Below is a small trained network, with its code and all its weights. Each question gives an input and a target symbol and asks what happens when units are switched off, that is, made to give their printed mean instead of their output.

import numpy as np


def w(rows, s, z=0):
    codes = np.array(rows[::2]) - 128.0
    scale = np.full(codes.shape[1], s)
    scale[-1] = z or s
    return codes * scale


def norm(h):
    return h / np.sqrt((h * h).mean(-1, keepdims=True) + 1e-5)


def f(y):
    return np.maximum(y, 0)


def softmax(a):
    e = np.exp(a - a.max(-1, keepdims=True))
    return e / e.sum(-1, keepdims=True)


def log_softmax(a):
    a = a - a.max(-1, keepdims=True)
    return a - np.log(np.exp(a).sum(-1, keepdims=True))


def net(x, mask):
    ids = ['Θαβγδεημπστφψω'.index(c) for c in x.split()]
    T = len(ids)
    res = E[ids] + P[:T]
    u = 0
    for l in range(2):
        r = norm(res)
        for j in range(3):
            rows = slice(2 * j, 2 * j + 2)
            q, k, v = (r @ M[l][rows].T for M in (Q, K, V))
            z = softmax(np.where(np.tri(T) > 0, q @ k.T / 2**0.5, -1e9)) @ v
            o = O[l][rows]
            res = res + np.where(mask[u + j], z, o[:, -1]) @ o[:, :-1]
        u += 3
        y = f(norm(res) @ A[l][:, :-1].T + A[l][:, -1])
        res = res + np.where(mask[u : u + 12], y, B[l][:, -1]) @ B[l][:, :-1]
        u += 12
    return log_softmax(norm(res)[-1] @ U[:, :-1].T + U[:, -1])


Q, K, V, O, A, B = {}, {}, {}, {}, {}, {}
E = w([
[222,187,99,194,119,120],'Θ',
[205,120,132,133,160,127],'α',
[105,188,125,178,171,136],'β',
[190,91,192,115,128,124],'γ',
[118,97,188,152,152,119],'δ',
[160,170,153,190,159,117],'ε',
[118,138,150,194,106,118],'η',
[137,146,181,146,76,121],'μ',
[190,118,117,173,104,110],'π',
[161,125,177,163,67,121],'σ',
[79,195,185,186,106,131],'τ',
[254,133,167,131,91,130],'φ',
[207,148,186,107,92,147],'ψ',
[176,131,170,134,65,132],'ω',
],0.0057)
P = w([
[105,113,123,111,122,168],'0',
[169,145,171,152,208,86],'1',
[239,77,169,172,163,251],'2',
[200,249,208,178,14,122],'3',
[147,115,150,131,191,68],'4',
[151,108,121,201,201,200],'5',
[162,195,209,179,39,101],'6',
[128,99,134,114,175,57],'7',
[109,130,87,200,194,189],'8',
[124,164,200,178,58,95],'9',
[109,111,108,93,161,44],'10',
[93,113,103,181,168,191],'11',
[127,181,192,152,81,132],'12',
],0.012)
Q[0] = w([
[125,84,151,96,139,129],'0.h1',
[128,128,136,80,169,61],'0.h1',
[131,250,234,130,87,97],'0.h2',
[124,216,182,199,103,183],'0.h2',
[169,170,171,215,59,124],'0.h3',
[134,136,94,98,112,203],'0.h3',
],0.013)
K[0] = w([
[126,153,76,97,131,114],'0.h1',
[68,81,70,82,74,160],'0.h1',
[122,152,113,27,134,34],'0.h2',
[94,83,75,94,198,25],'0.h2',
[113,149,66,46,158,2],'0.h3',
[203,192,136,205,160,125],'0.h3',
],0.0094)
V[0] = w([
[103,33,90,122,112,144],'0.h1',
[89,139,113,131,44,152],'0.h1',
[168,251,198,2,165,129],'0.h2',
[170,67,213,36,117,117],'0.h2',
[160,169,121,241,24,94],'0.h3',
[207,151,26,110,95,147],'0.h3',
],0.009)
O[0] = w([
[120,165,186,166,91,106,62],'0.h1',
[149,109,151,98,121,6,43],'0.h1',
[73,52,49,94,113,66,146],'0.h2',
[98,65,78,139,47,167,189],'0.h2',
[34,2,237,141,192,147,90],'0.h3',
[124,26,168,245,18,68,1],'0.h3',
],0.0083,0.0041)
A[0] = w([
[192,92,125,111,173,209,230],'0.n1',
[213,76,128,118,157,126,127],'0.n2',
[113,163,89,100,96,254,189],'0.n3',
[127,175,120,189,229,90,147],'0.n4',
[112,92,160,122,89,158,166],'0.n5',
[138,69,140,125,117,216,140],'0.n6',
[197,106,93,102,118,108,114],'0.n7',
[159,133,38,144,159,55,89],'0.n8',
[125,79,91,128,210,133,130],'0.n9',
[91,81,147,204,170,72,162],'0.n10',
[98,87,38,144,105,86,253],'0.n11',
[172,138,142,216,91,161,129],'0.n12',
],0.0091,0.0047)
B[0] = w([
[15,176,90,155,152,186,215],'0.n1',
[63,140,109,78,123,163,147],'0.n2',
[128,218,37,59,87,168,245],'0.n3',
[136,56,161,70,31,174,174],'0.n4',
[190,105,51,191,214,116,148],'0.n5',
[17,132,73,254,30,130,175],'0.n6',
[62,180,152,126,151,98,148],'0.n7',
[102,59,224,114,149,124,156],'0.n8',
[68,105,143,213,181,245,159],'0.n9',
[193,156,16,54,169,134,157],'0.n10',
[222,138,218,108,126,218,171],'0.n11',
[46,83,206,105,187,150,168],'0.n12',
],0.0059,0.012)
Q[1] = w([
[215,56,255,28,193,70],'1.h1',
[104,228,79,173,217,152],'1.h1',
[2,181,63,236,89,170],'1.h2',
[167,98,150,124,184,10],'1.h2',
[113,195,75,111,100,123],'1.h3',
[142,213,71,103,132,129],'1.h3',
],0.009)
K[1] = w([
[206,159,255,167,108,116],'1.h1',
[82,181,50,49,149,210],'1.h1',
[54,122,29,70,85,236],'1.h2',
[135,57,199,172,153,113],'1.h2',
[125,140,108,115,143,202],'1.h3',
[64,146,39,129,66,193],'1.h3',
],0.008)
V[1] = w([
[122,168,173,52,148,153],'1.h1',
[91,232,181,141,141,170],'1.h1',
[162,160,174,229,100,157],'1.h2',
[122,154,3,109,150,195],'1.h2',
[124,127,178,114,128,122],'1.h3',
[147,120,180,111,153,17],'1.h3',
],0.0068)
O[1] = w([
[118,112,196,110,42,136,170],'1.h1',
[70,66,176,147,123,32,222],'1.h1',
[57,94,123,115,42,60,122],'1.h2',
[175,83,131,129,181,40,251],'1.h2',
[197,181,17,51,171,90,109],'1.h3',
[39,222,2,106,69,139,1],'1.h3',
],0.0058,0.0069)
A[1] = w([
[112,98,67,196,169,2,106],'1.n1',
[153,84,81,176,71,161,113],'1.n2',
[117,86,201,120,76,106,220],'1.n3',
[108,241,133,173,99,71,197],'1.n4',
[101,164,123,55,126,145,198],'1.n5',
[115,158,184,221,199,158,57],'1.n6',
[153,201,134,159,115,205,2],'1.n7',
[55,59,135,81,116,150,77],'1.n8',
[113,112,133,85,176,151,154],'1.n9',
[127,82,214,176,187,136,209],'1.n10',
[21,151,165,166,149,172,146],'1.n11',
[99,131,129,196,153,54,178],'1.n12',
],0.0097,0.0028)
B[1] = w([
[159,102,68,129,229,6,145],'1.n1',
[89,123,159,83,179,120,171],'1.n2',
[154,142,96,177,151,141,184],'1.n3',
[143,99,110,128,174,145,168],'1.n4',
[112,120,130,173,123,116,218],'1.n5',
[157,167,136,180,112,156,223],'1.n6',
[111,96,144,128,102,80,205],'1.n7',
[152,136,134,159,118,140,170],'1.n8',
[100,141,135,124,112,118,195],'1.n9',
[108,104,93,117,82,90,228],'1.n10',
[156,140,121,104,148,178,254],'1.n11',
[156,118,67,129,159,131,146],'1.n12',
],0.015,0.0074)
U = w([
[75,115,77,125,162,187,176],'Θ',
[160,138,80,221,101,162,136],'α',
[117,178,237,182,123,155,55],'β',
[218,98,187,162,95,102,128],'γ',
[183,169,189,90,195,94,187],'δ',
[131,3,154,166,134,114,57],'ε',
[74,133,171,206,128,46,174],'η',
[60,201,172,71,146,107,70],'μ',
[144,98,53,155,177,65,192],'π',
[53,137,63,145,66,86,94],'σ',
[65,73,180,69,146,105,183],'τ',
[205,69,120,49,159,165,17],'φ',
[146,118,124,69,32,140,171],'ψ',
[158,223,53,84,123,116,2],'ω',
],0.017,0.003)

Each question gives the input, a string of symbols that net reads in full, and the target symbol t.
The units are the heads (2 rows each of Q, K, V and O) and the neurons (one row each of A and B). Each row of codes is followed by its name. A weight is (code - 128) times the scale printed after its matrix; where a second scale follows, it is the last column's (O, A, B and U).
mask holds one flag per unit, layer by layer, with each layer's heads first. A switched-off unit (its flag False) gives its mean, the last column of its rows in O or B, instead of its output. The means were averaged over made-up inputs and are rounded, as every weight is.
A unit's drop is (log p(t) with every unit on - log p(t) with that unit switched off) / (log p(t) with every unit on - log p(t) with every unit switched off).
The circuit of an input: a set's keep is (log p(t) with only the set's units on - log p(t) with every unit switched off) / (log p(t) with every unit on - log p(t) with every unit switched off). Starting from the 12 units with the biggest drops (on a tie, the unit counted first), units are removed one at a time, each time the one whose removal leaves the highest keep (on an exact tie, the one counted first), for as long as the keep stays at least 0.8.
circuit, biggest first: the units of the circuit, biggest drop first
unit that matters most: the unit with the biggest drop
top k neurons: the k neurons with the biggest drops, biggest first
top k neurons in layer l: the k neurons of layer l with the biggest drops, biggest first
heads that matter: for each layer, one digit per head in row order, 1 if its drop is at least 0.15 and else 0, layers parted by /
input δ π π σ π φ φ φ ε δ π π, target β: circuit, biggest first => (0.h2)
input β δ μ π φ η η α, target β: heads that matter => 101 / 011
input η α ω γ μ, target η: top 2 neurons => (0.n3, 0.n11)
input Θ μ σ π, target σ: circuit, biggest first => (0.h2, 1.n6)
input β π ε ω γ μ π γ τ β τ, target β: top 2 neurons => (0.n8, 0.n3)
input η γ ω φ ω ψ δ ω δ δ ε, target η: heads that matter => 110 / 111
input η τ π, target Θ: heads that matter => 100 / 000
input φ γ γ π τ ψ ε γ, target φ: heads that matter => 111 / 100
input α η ψ δ π, target α: top 4 neurons => (0.n11, 1.n3, 0.n3, 0.n8)
input φ π φ Θ π π π α, target φ: heads that matter => 101 / 100
input δ π α η ε γ π γ β δ Θ Θ ε, target π: heads that matter => 001 / 000
input ω ε τ β φ σ π δ, target ω: top 2 neurons => (0.n3, 0.n10)
input φ φ δ Θ, target ε: top 2 neurons => (1.n2, 0.n11)
input τ η μ φ δ δ φ, target ω: circuit, biggest first => (0.h3)
input γ π δ π α Θ π α φ γ, target γ: heads that matter => 011 / 001
input μ π η π γ β φ π, target μ: heads that matter => 100 / 011
input γ φ ε π, target ε: top 2 neurons => (0.n11, 1.n2)
input π β α π, target δ: heads that matter => 111 / 011
input η δ π π Θ τ φ π, target η: top 2 neurons in layer 1 => (1.n11, 1.n3)
input π μ γ η φ β η σ, target π: unit that matters most => 0.h3
input α α ψ γ η γ δ δ δ γ η φ β, target β: heads that matter => 010 / 001
input φ γ η π ε μ ε φ π Θ π, target φ: heads that matter => 101 / 100
input γ δ γ ω τ ω μ π π π δ, target γ: heads that matter => 001 / 000
input ω γ δ ω, target ψ: heads that matter => 111 / 001
input δ τ ω η σ, target δ: heads that matter => 001 / 000
input ω Θ γ η δ, target ω: top 2 neurons => (0.n10, 0.n3)
input τ δ σ δ π Θ φ γ δ Θ γ τ π, target ψ: top neuron => (0.n3)
